Below are the code and all the weights of a small trained network. Each question names an input and a target symbol and asks about switching units off, where a switched-off unit gives its printed mean instead of its output.

import numpy as np


def w(rows, s, z=0):
    codes = np.array(rows[::2]) - 128.0
    scale = np.full(codes.shape[1], s)
    scale[-1] = z or s
    return codes * scale


def norm(h):
    return h / np.sqrt((h * h).mean(-1, keepdims=True) + 1e-5)


def f(y):
    return np.maximum(y, 0)


def softmax(a):
    e = np.exp(a - a.max(-1, keepdims=True))
    return e / e.sum(-1, keepdims=True)


def log_softmax(a):
    a = a - a.max(-1, keepdims=True)
    return a - np.log(np.exp(a).sum(-1, keepdims=True))


def net(x, mask):
    ids = ['βγδζηθμξπστφψ'.index(c) for c in x.split()]
    T = len(ids)
    res = E[ids] + P[:T]
    u = 0
    for l in range(3):
        q, k, v = (norm(res) @ M[l].T for M in (Q, K, V))
        z = softmax(np.where(np.tri(T) > 0, q @ k.T / 3**0.5, -1e9)) @ v
        res = res + np.where(mask[u], z, O[l][:, -1]) @ O[l][:, :-1]
        u += 1
        y = f(norm(res) @ A[l][:, :-1].T + A[l][:, -1])
        res = res + np.where(mask[u : u + 4], y, B[l][:, -1]) @ B[l][:, :-1]
        u += 4
    return log_softmax(norm(res)[-1] @ U[:, :-1].T + U[:, -1])


Q, K, V, O, A, B = {}, {}, {}, {}, {}, {}
E = w([
[197,113,118,131,153,146,181,123,186,128,95],'β',
[198,117,6,230,178,75,173,141,67,22,147],'γ',
[163,143,145,185,103,147,30,67,109,157,159],'δ',
[161,117,110,106,140,213,172,151,150,196,162],'ζ',
[184,118,95,141,74,64,127,230,79,191,77],'η',
[118,132,120,137,157,128,66,105,140,144,23],'θ',
[115,172,152,153,136,172,169,110,122,89,59],'μ',
[75,139,107,196,184,162,85,87,84,148,125],'ξ',
[94,183,177,189,118,140,161,144,135,144,80],'π',
[101,155,89,132,161,149,180,162,135,207,122],'σ',
[128,186,79,143,111,137,134,48,125,136,84],'τ',
[122,134,71,143,117,154,131,136,220,109,136],'φ',
[111,165,161,59,103,153,178,110,59,82,132],'ψ',
],0.024)
P = w([
[148,75,5,170,64,109,157,186,63,138,97],'0',
[147,98,46,169,84,102,175,182,89,134,109],'1',
[144,112,61,159,103,121,172,176,100,142,105],'2',
[138,120,70,147,115,131,166,164,110,142,102],'3',
[137,122,80,132,127,145,165,156,121,146,101],'4',
[129,126,86,124,136,145,159,148,135,148,101],'5',
[126,129,100,116,146,143,152,141,144,146,103],'6',
[121,132,113,111,157,143,150,135,153,148,106],'7',
[115,138,130,103,165,138,145,127,161,150,106],'8',
[110,141,145,96,175,131,139,123,171,152,108],'9',
[100,148,158,88,186,127,135,118,179,155,113],'10',
[94,155,174,78,197,121,127,110,186,157,119],'11',
[87,162,187,64,207,114,122,102,201,156,129],'12',
[79,173,199,53,211,125,116,85,206,161,146],'13',
],0.014)
Q[0] = w([
[62,199,85,176,183,246,140,151,167,148,115],'L0H1',
[132,154,87,122,154,146,154,98,116,175,134],'L0H1',
[104,69,114,145,100,106,153,184,96,91,213],'L0H1',
],0.014)
K[0] = w([
[115,206,158,68,234,109,114,27,224,139,179],'L0H1',
[93,195,254,136,177,136,132,123,179,76,147],'L0H1',
[155,113,73,195,75,125,171,101,103,83,115],'L0H1',
],0.0081)
V[0] = w([
[126,74,210,122,118,101,185,177,181,122,46],'L0H1',
[221,130,166,98,122,123,209,2,177,101,87],'L0H1',
[164,39,78,78,135,65,212,126,143,156,48],'L0H1',
],0.0061)
O[0] = w([
[55,79,31,38,32,114,161,75,122,186,177,142],'L0H1',
[26,252,99,224,131,67,85,209,119,198,162,77],'L0H1',
[96,149,189,115,132,218,121,58,2,184,98,253],'L0H1',
],0.0092,0.0031)
A[0] = w([
[106,126,181,146,104,151,136,116,198,148,71,254],'L0N1',
[184,125,152,165,49,141,55,163,128,97,167,14],'L0N2',
[107,78,63,105,111,125,127,137,171,128,126,9],'L0N3',
[124,105,90,104,132,88,139,245,97,152,118,138],'L0N4',
],0.011,0.0036)
B[0] = w([
[183,132,73,120,199,159,180,75,102,172,201,254],'L0N1',
[186,204,220,130,51,15,93,46,64,216,55,146],'L0N2',
[127,175,159,88,1,126,195,135,158,54,112,140],'L0N3',
[186,157,112,123,55,48,89,148,170,233,40,168],'L0N4',
],0.0097,0.009)
Q[1] = w([
[147,75,208,101,241,142,73,70,131,129,84],'L1H1',
[105,144,151,31,127,144,214,59,147,226,189],'L1H1',
[183,123,68,60,186,219,254,94,139,126,114],'L1H1',
],0.0094)
K[1] = w([
[140,29,241,207,154,176,67,168,168,96,113],'L1H1',
[50,193,219,40,191,85,118,62,254,200,162],'L1H1',
[51,164,111,25,247,143,123,152,220,97,105],'L1H1',
],0.0073)
V[1] = w([
[128,170,134,85,167,185,61,9,157,108,100],'L1H1',
[166,149,188,191,43,171,134,38,190,84,152],'L1H1',
[170,151,71,158,64,81,43,165,111,85,3],'L1H1',
],0.0058)
O[1] = w([
[168,167,168,96,129,2,199,188,127,198,122,253],'L1H1',
[71,173,178,209,73,177,200,96,151,207,82,21],'L1H1',
[140,42,165,92,189,110,247,109,148,190,210,8],'L1H1',
],0.0094,0.0035)
A[1] = w([
[108,92,136,105,212,187,137,47,153,116,179,157],'L1N1',
[150,92,183,175,125,140,2,132,108,42,50,2],'L1N2',
[137,133,174,101,72,145,102,150,95,94,108,79],'L1N3',
[112,101,145,119,146,122,122,103,170,166,77,199],'L1N4',
],0.012,0.0031)
B[1] = w([
[151,78,97,31,163,96,51,87,107,180,124,233],'L1N1',
[6,101,196,185,135,129,63,168,132,85,98,145],'L1N2',
[180,149,149,131,153,104,182,211,114,142,174,159],'L1N3',
[140,160,109,164,153,183,125,79,123,107,202,254],'L1N4',
],0.015,0.0046)
Q[2] = w([
[97,132,85,146,66,163,148,100,164,174,180],'L2H1',
[114,2,143,143,71,78,112,182,106,79,170],'L2H1',
[67,133,85,113,132,161,172,91,81,132,63],'L2H1',
],0.014)
K[2] = w([
[45,205,116,79,91,148,192,97,121,91,20],'L2H1',
[142,29,30,245,87,158,195,144,20,96,130],'L2H1',
[119,220,104,35,157,255,131,185,161,143,128],'L2H1',
],0.0083)
V[2] = w([
[105,134,97,119,166,102,160,103,119,84,2],'L2H1',
[113,80,168,97,117,141,161,170,97,62,156],'L2H1',
[120,156,70,147,132,129,90,123,206,114,188],'L2H1',
],0.0091)
O[2] = w([
[51,30,236,65,148,110,127,190,224,171,183,151],'L2H1',
[83,245,86,88,207,88,191,78,116,215,69,12],'L2H1',
[141,36,139,137,111,176,255,80,51,178,59,121],'L2H1',
],0.0092,0.011)
A[2] = w([
[111,142,22,73,63,189,159,153,231,80,99,192],'L2N1',
[190,205,168,18,7,95,85,245,61,96,12,2],'L2N2',
[92,136,165,142,163,196,96,61,221,219,146,2],'L2N3',
[221,180,103,17,5,164,254,198,101,130,168,166],'L2N4',
],0.0062,0.0035)
B[2] = w([
[157,110,125,193,67,106,124,21,181,114,117,195],'L2N1',
[87,61,159,19,171,126,82,180,236,169,69,162],'L2N2',
[189,4,96,144,171,87,129,117,94,208,128,155],'L2N3',
[19,187,226,128,158,49,152,159,134,71,104,255],'L2N4',
],0.012,0.0077)
U = w([
[64,123,83,164,98,125,70,163,64,153,120,154],'β',
[80,61,164,229,188,139,32,133,141,95,63,39],'γ',
[197,128,36,168,131,102,129,202,155,28,130,243],'δ',
[185,172,159,167,125,102,66,109,16,77,22,126],'ζ',
[115,104,134,146,121,163,86,131,157,100,141,158],'η',
[93,178,162,105,179,94,144,137,98,104,185,187],'θ',
[131,71,81,140,65,56,95,176,213,200,123,64],'μ',
[208,132,166,98,185,148,189,113,217,140,132,78],'ξ',
[102,100,118,130,104,101,147,49,175,93,90,172],'π',
[140,118,119,1,73,178,124,75,81,123,155,251],'σ',
[144,126,130,186,159,173,134,218,138,154,172,84],'τ',
[119,110,147,154,170,173,180,124,95,177,58,97],'φ',
[97,190,57,155,180,98,94,112,187,171,102,59],'ψ',
],0.0097,0.0034)

Each question gives the input, a string of symbols that net reads in full, and the target symbol t.
The units are the heads (3 rows each of Q, K, V and O) and the neurons (one row each of A and B). Each row of codes is followed by its name. A weight is (code - 128) times the scale printed after its matrix; where a second scale follows, it is the last column's (O, A, B and U).
mask holds one flag per unit, layer by layer, with each layer's heads first. A switched-off unit (its flag False) gives its mean, the last column of its rows in O or B, instead of its output. The means were averaged over made-up inputs and are rounded, as every weight is.
A unit's drop is (log p(t) with every unit on - log p(t) with that unit switched off) / (log p(t) with every unit on - log p(t) with every unit switched off).
The circuit of an input: a set's keep is (log p(t) with only the set's units on - log p(t) with every unit switched off) / (log p(t) with every unit on - log p(t) with every unit switched off). Starting from the 12 units with the biggest drops (on a tie, the unit counted first), units are removed one at a time, each time the one whose removal leaves the highest keep (on an exact tie, the one counted first), for as long as the keep stays at least 0.8.
units of the circuit, in order: the units of the circuit, biggest drop first
k most important neurons: the k neurons with the biggest drops, biggest first
k most important neurons of layer l: the k neurons of layer l with the biggest drops, biggest first
input σ ζ ζ π δ μ ψ η ξ π, target ξ: units of the circuit, in order : [L0N1]
input π ζ γ θ δ σ γ φ σ, target φ: 2 most important neurons : [L0N4 L1N4]
input γ σ δ β π ζ σ μ ψ ξ ψ μ σ, target μ: units of the circuit, in order : [L0H1 L2H1 L0N4]
input ψ σ ξ σ σ δ θ π, target θ: units of the circuit, in order : [L1H1 L0N1 L0H1 L2N4]
input δ ζ σ, target ζ: 2 most important neurons of layer 2 : [L2N4 L2N2]
input β π δ τ, target δ: units of the circuit, in order : [L0H1 L0N2]
input β φ ψ σ θ μ β σ σ, target σ: units of the circuit, in order : [L0H1 L1H1]
input η σ π ξ η ζ η ψ, target θ: 2 most important neurons : [L1N3 L2N4]
input π ψ θ δ π π π γ γ θ ζ σ β, target σ: 3 most important neurons : [L0N1 L1N1 L0N4]
input μ θ σ μ π μ, target π: 3 most important neurons : [L2N1 L1N1 L0N1]
input φ θ π ξ μ μ, target μ: units of the circuit, in order : [L2H1 L0H1]
input δ σ σ ξ ζ τ φ π σ τ β σ, target β: units of the circuit, in order : [L0H1 L1H1 L2H1]
input π σ φ π δ π, target δ: 2 most important neurons : [L0N2 L0N1]
input ξ θ σ ψ η θ σ, target θ: units of the circuit, in order : [L2N4 L0H1 L1H1 L1N1]
input σ σ ξ ξ τ η σ σ θ ψ τ σ, target τ: 2 most important neurons : [L1N3 L1N1]
input θ ξ τ σ, target τ: 2 most important neurons : [L0N4 L1N1]
input σ π τ π ξ ζ ξ π β ψ τ, target ψ: units of the circuit, in order : [L0H1]
input σ σ σ ξ σ π η π τ μ ξ μ, target ξ: units of the circuit, in order : [L0H1 L0N1]
input σ π γ ξ η ψ ξ γ σ σ ψ ζ, target ψ: units of the circuit, in order : [L0H1 L2H1]
input ψ β ψ π ξ γ ξ σ σ ψ θ ζ σ ζ, target σ: units of the circuit, in order : [L1N1]
input π σ η μ θ β σ ψ σ θ σ β, target σ: 2 most important neurons : [L0N1 L1N1]
input φ τ η θ β τ φ φ σ, target φ: 2 most important neurons of layer 1 : [L1N4 L1N1]
input σ θ ψ δ γ ζ φ, target π: 2 most important neurons : [L2N1 L0N3]
input η ψ τ θ σ, target θ: 3 most important neurons : [L2N4 L0N4 L1N1]
input ψ θ δ γ σ γ σ ψ μ σ, target μ: 2 most important neurons : [L1N3 L0N4]
input γ θ μ μ τ, target μ: 2 most important neurons : [L1N4 L1N3]
